Below is a small trained network, with its code and all its weights. Each question gives an input and a class and asks what happens when units are switched off, that is, made to give their printed mean instead of their output.

import numpy as np


def w(rows, s, z=0):
    codes = np.array(rows[::2]) - 128.0
    scale = np.full(codes.shape[1], s)
    scale[-1] = z or s
    return codes * scale


def f(y):
    return y / 2 * (1 + np.tanh(0.7978845608 * (y + 0.044715 * y**3)))


def log_softmax(a):
    a = a - a.max(-1, keepdims=True)
    return a - np.log(np.exp(a).sum(-1, keepdims=True))


def net(x, mask):
    res = np.array(x, float).reshape(1, 5) / 4 @ E
    y = f(res @ A[0][:, :-1].T + A[0][:, -1])
    res = res + np.where(mask, y, B[0][:, -1]) @ B[0][:, :-1]
    return log_softmax(res[-1] @ U[:, :-1].T + U[:, -1])


A, B = {}, {}
E = w([
[81,204,28,224],'x0',
[135,254,151,38],'x1',
[127,128,131,128],'x2',
[49,90,44,37],'x3',
[125,129,125,127],'x4',
],0.0065)
A[0] = w([
[240,148,132,196,191],'N1',
[116,2,116,165,117],'N2',
[147,135,196,181,67],'N3',
[139,146,187,182,28],'N4',
[50,81,48,88,191],'N5',
[176,155,163,185,98],'N6',
[154,143,186,177,31],'N7',
[103,163,63,163,35],'N8',
[34,114,59,89,93],'N9',
[106,61,132,173,40],'N10',
[166,88,180,59,151],'N11',
[141,217,118,86,110],'N12',
[157,62,178,75,35],'N13',
[49,36,92,16,213],'N14',
[53,177,96,203,164],'N15',
[104,182,167,109,50],'N16',
[159,143,70,145,5],'N17',
[125,57,113,181,78],'N18',
[83,218,89,206,26],'N19',
[99,208,174,81,107],'N20',
[148,206,138,77,172],'N21',
[120,59,123,192,98],'N22',
[151,100,189,68,121],'N23',
[104,39,105,196,246],'N24',
[110,181,71,175,32],'N25',
],0.0089,0.0027)
B[0] = w([
[135,230,152,65,205],'N1',
[76,146,220,81,198],'N2',
[159,201,117,113,158],'N3',
[177,174,175,79,146],'N4',
[185,241,212,124,216],'N5',
[160,195,174,44,167],'N6',
[171,149,188,106,149],'N7',
[185,98,198,247,156],'N8',
[187,181,217,133,190],'N9',
[61,129,157,79,148],'N10',
[153,71,211,254,198],'N11',
[52,78,231,94,179],'N12',
[169,58,206,240,171],'N13',
[205,211,199,141,254],'N14',
[129,127,208,190,202],'N15',
[92,98,146,40,139],'N16',
[142,88,186,131,122],'N17',
[35,113,206,45,162],'N18',
[131,85,227,217,191],'N19',
[49,55,201,77,180],'N20',
[50,97,234,123,192],'N21',
[85,109,205,83,170],'N22',
[125,57,192,224,184],'N23',
[81,160,174,101,218],'N24',
[137,14,218,241,162],'N25',
],0.0062,0.0065)
U = w([
[128,123,136,119,252],'0',
[157,52,161,222,67],'1',
[2,95,167,44,61],'2',
[225,223,145,87,56],'3',
[126,112,122,118,236],'4',
[133,101,38,103,114],'5',
[146,45,9,84,76],'6',
],0.0092,0.011)

Each question gives the input, the list of numbers given to net, and the class t.
The units are the neurons (one row each of A and B). Each row of codes is followed by its name. A weight is (code - 128) times the scale printed after its matrix; where a second scale follows, it is the last column's (A, B and U).
mask holds one flag per neuron, in row order. A switched-off neuron (its flag False) gives its mean, the last column of its row in B, instead of its output. The means were averaged over made-up inputs and are rounded, as every weight is.
A unit's drop is (log p(t) with every unit on - log p(t) with that unit switched off) / (log p(t) with every unit on - log p(t) with every unit switched off).
The circuit of an input: a set's keep is (log p(t) with only the set's units on - log p(t) with every unit switched off) / (log p(t) with every unit on - log p(t) with every unit switched off). Starting from the 12 units with the biggest drops (on a tie, the unit counted first), units are removed one at a time, each time the one whose removal leaves the highest keep (on an exact tie, the one counted first), for as long as the keep stays at least 0.8.
units of the circuit, in order: the units of the circuit, biggest drop first
k most important neurons: the k neurons with the biggest drops, biggest first
drop of u: that unit's drop, to one decimal
input [-8,5,-6,-5,-6], class 1: units of the circuit, in order => [N11 N23]
input [-2,3,-2,8,2], class 3: 2 most important neurons => [N14 N5]
input [-7,0,3,6,1], class 1: units of the circuit, in order => [N11 N13]
input [-6,4,-4,-6,-3], class 1: units of the circuit, in order => [N11]
input [6,-3,6,-8,-4], class 3: units of the circuit, in order => [N1 N6]
input [-8,3,-5,-4,0], class 1: units of the circuit, in order => [N11 N23]
input [5,-6,-1,7,-5], class 3: units of the circuit, in order => [N5 N9]
input [-4,7,0,-7,-5], class 2: 2 most important neurons => [N20 N21]
input [-6,-8,-2,-3,-6], class 2: 2 most important neurons => [N2 N18]
input [2,-1,-5,7,4], class 3: 3 most important neurons => [N5 N14 N9]
input [-3,-8,6,4,-7], class 2: units of the circuit, in order => [N2 N18]
input [-2,6,2,8,-5], class 3: 3 most important neurons => [N14 N5 N9]
input [6,8,7,-7,1], class 2: 3 most important neurons => [N12 N20 N21]
input [-2,1,4,6,0], class 3: units of the circuit, in order => [N14 N5]
input [4,7,-1,8,3], class 3: units of the circuit, in order => [N5]
input [-4,4,-2,8,-5], class 3: drop of N9 => 0.1
input [-3,-5,-6,-7,6], class 3: drop of N5 => -0.1
input [-1,6,4,1,-1], class 2: drop of N20 => 0.2
